Below are the code and all the weights of a small trained network. Each question names an input and a class and asks about switching units off, where a switched-off unit gives its printed mean instead of its output.

import numpy as np


def w(rows, s, z=0):
    codes = np.array(rows[::2]) - 128.0
    scale = np.full(codes.shape[1], s)
    scale[-1] = z or s
    return codes * scale


def f(y):
    return y / 2 * (1 + np.tanh(0.7978845608 * (y + 0.044715 * y**3)))


def log_softmax(a):
    a = a - a.max(-1, keepdims=True)
    return a - np.log(np.exp(a).sum(-1, keepdims=True))


def net(x, mask):
    res = np.array(x, float).reshape(1, 5) / 4 @ E
    y = f(res @ A[0][:, :-1].T + A[0][:, -1])
    res = res + np.where(mask, y, B[0][:, -1]) @ B[0][:, :-1]
    return log_softmax(res[-1] @ U[:, :-1].T + U[:, -1])


A, B = {}, {}
E = w([
[129,126,130,130,129,123,124,128,128],'x0',
[129,127,129,129,129,127,126,129,128],'x1',
[255,133,100,131,133,182,104,101,247],'x2',
[129,237,156,248,126,193,93,88,107],'x3',
[35,74,128,99,117,224,26,179,141],'x4',
],0.0095)
A[0] = w([
[171,153,135,130,131,7,218,105,101,53],'neuron 1',
[116,109,131,140,133,185,60,144,153,29],'neuron 2',
[172,140,133,154,127,29,176,113,109,208],'neuron 3',
[97,123,151,82,91,115,132,152,136,115],'neuron 4',
[151,164,135,128,106,127,139,125,146,104],'neuron 5',
[150,87,106,74,133,96,155,140,127,186],'neuron 6',
[109,119,146,151,138,151,129,118,112,121],'neuron 7',
[205,185,136,193,116,98,163,96,119,79],'neuron 8',
[98,87,105,106,139,106,120,136,122,127],'neuron 9',
[57,70,136,72,138,98,120,137,77,140],'neuron 10',
[141,123,141,131,93,138,98,138,140,122],'neuron 11',
[56,168,139,173,130,62,152,127,44,22],'neuron 12',
[151,139,130,164,147,140,163,132,134,95],'neuron 13',
[143,149,132,119,133,109,116,132,113,102],'neuron 14',
[154,81,121,113,138,153,116,122,160,22],'neuron 15',
[86,195,128,223,130,190,110,118,94,23],'neuron 16',
[126,127,128,119,156,161,129,110,105,129],'neuron 17',
[196,177,118,189,124,145,116,127,171,116],'neuron 18',
[140,136,132,142,132,184,105,124,144,41],'neuron 19',
[186,65,116,27,134,82,172,139,168,7],'neuron 20',
[204,104,124,98,132,173,93,131,201,2],'neuron 21',
],0.015,0.0099)
B[0] = w([
[73,180,131,78,50,150,61,188,162,239],'neuron 1',
[159,216,133,163,133,123,181,101,108,182],'neuron 2',
[162,215,163,152,125,173,170,106,145,253],'neuron 3',
[116,68,149,139,127,112,81,127,125,168],'neuron 4',
[137,75,118,119,164,113,137,117,105,148],'neuron 5',
[94,183,127,109,89,131,99,157,129,217],'neuron 6',
[122,194,115,103,138,108,105,139,132,149],'neuron 7',
[126,5,85,131,187,82,132,116,98,224],'neuron 8',
[115,63,130,132,138,128,75,136,133,178],'neuron 9',
[98,42,95,92,123,85,78,165,143,243],'neuron 10',
[141,143,122,99,127,143,174,128,98,145],'neuron 11',
[181,235,133,156,145,168,189,80,118,213],'neuron 12',
[153,81,165,142,156,89,85,96,136,150],'neuron 13',
[126,95,105,158,97,145,143,124,119,127],'neuron 14',
[102,171,126,109,112,123,86,161,146,145],'neuron 15',
[108,208,148,90,41,169,116,172,183,224],'neuron 16',
[143,151,170,132,113,98,97,117,128,136],'neuron 17',
[143,80,109,161,194,104,153,93,71,221],'neuron 18',
[146,124,108,145,173,133,160,89,117,156],'neuron 19',
[178,203,136,183,164,162,210,67,99,212],'neuron 20',
[86,215,165,99,28,161,104,178,175,189],'neuron 21',
],0.018,0.015)
U = w([
[58,146,151,64,67,161,117,174,151,251],'0',
[157,165,143,156,137,171,210,55,99,102],'1',
[102,1,106,109,179,73,111,101,81,1],'2',
],0.011,0.002)

Each question gives the input, the list of numbers given to net, and the class t.
The units are the neurons (one row each of A and B). Each row of codes is followed by its name. A weight is (code - 128) times the scale printed after its matrix; where a second scale follows, it is the last column's (A, B and U).
mask holds one flag per neuron, in row order. A switched-off neuron (its flag False) gives its mean, the last column of its row in B, instead of its output. The means were averaged over made-up inputs and are rounded, as every weight is.
A unit's drop is (log p(t) with every unit on - log p(t) with that unit switched off) / (log p(t) with every unit on - log p(t) with every unit switched off).
The circuit of an input: a set's keep is (log p(t) with only the set's units on - log p(t) with every unit switched off) / (log p(t) with every unit on - log p(t) with every unit switched off). Starting from the 12 units with the biggest drops (on a tie, the unit counted first), units are removed one at a time, each time the one whose removal leaves the highest keep (on an exact tie, the one counted first), for as long as the keep stays at least 0.8.
units of the circuit, in order: the units of the circuit, biggest drop first
most important unit: the unit with the biggest drop
top k neurons: the k neurons with the biggest drops, biggest first
drop when u is switched off: that unit's drop, to one decimal
input [1,4,-7,-3,1], class 2: top 4 neurons -> (neuron 16; neuron 10; neuron 1; neuron 21)
input [-2,2,4,-7,-3], class 1: most important unit -> neuron 20
input [6,-4,2,8,6], class 1: top 3 neurons -> (neuron 2; neuron 1; neuron 19)
input [-6,-7,6,4,7], class 1: top 2 neurons -> (neuron 2; neuron 1)
input [-2,7,-6,0,-8], class 0: top 2 neurons -> (neuron 1; neuron 20)
input [3,-8,-6,0,5], class 2: top 2 neurons -> (neuron 1; neuron 10)
input [7,8,1,-3,0], class 1: top 4 neurons -> (neuron 1; neuron 16; neuron 21; neuron 10)
input [-2,0,4,-7,0], class 1: top 3 neurons -> (neuron 20; neuron 1; neuron 16)
input [6,8,8,1,8], class 1: top 4 neurons -> (neuron 2; neuron 1; neuron 19; neuron 10)
input [8,7,8,-7,-1], class 1: top 2 neurons -> (neuron 20; neuron 1)
input [-5,6,4,7,7], class 1: top 4 neurons -> (neuron 2; neuron 1; neuron 19; neuron 18)
input [1,-4,1,2,-1], class 2: top 2 neurons -> (neuron 12; neuron 20)
input [8,-3,4,5,3], class 1: drop when neuron 1 is switched off -> 0.2
input [1,0,7,3,-4], class 2: units of the circuit, in order -> (neuron 8)
input [7,-2,0,-7,2], class 2: drop when neuron 1 is switched off -> 0.3
input [-4,6,5,-4,-3], class 1: drop when neuron 20 is switched off -> 8.5
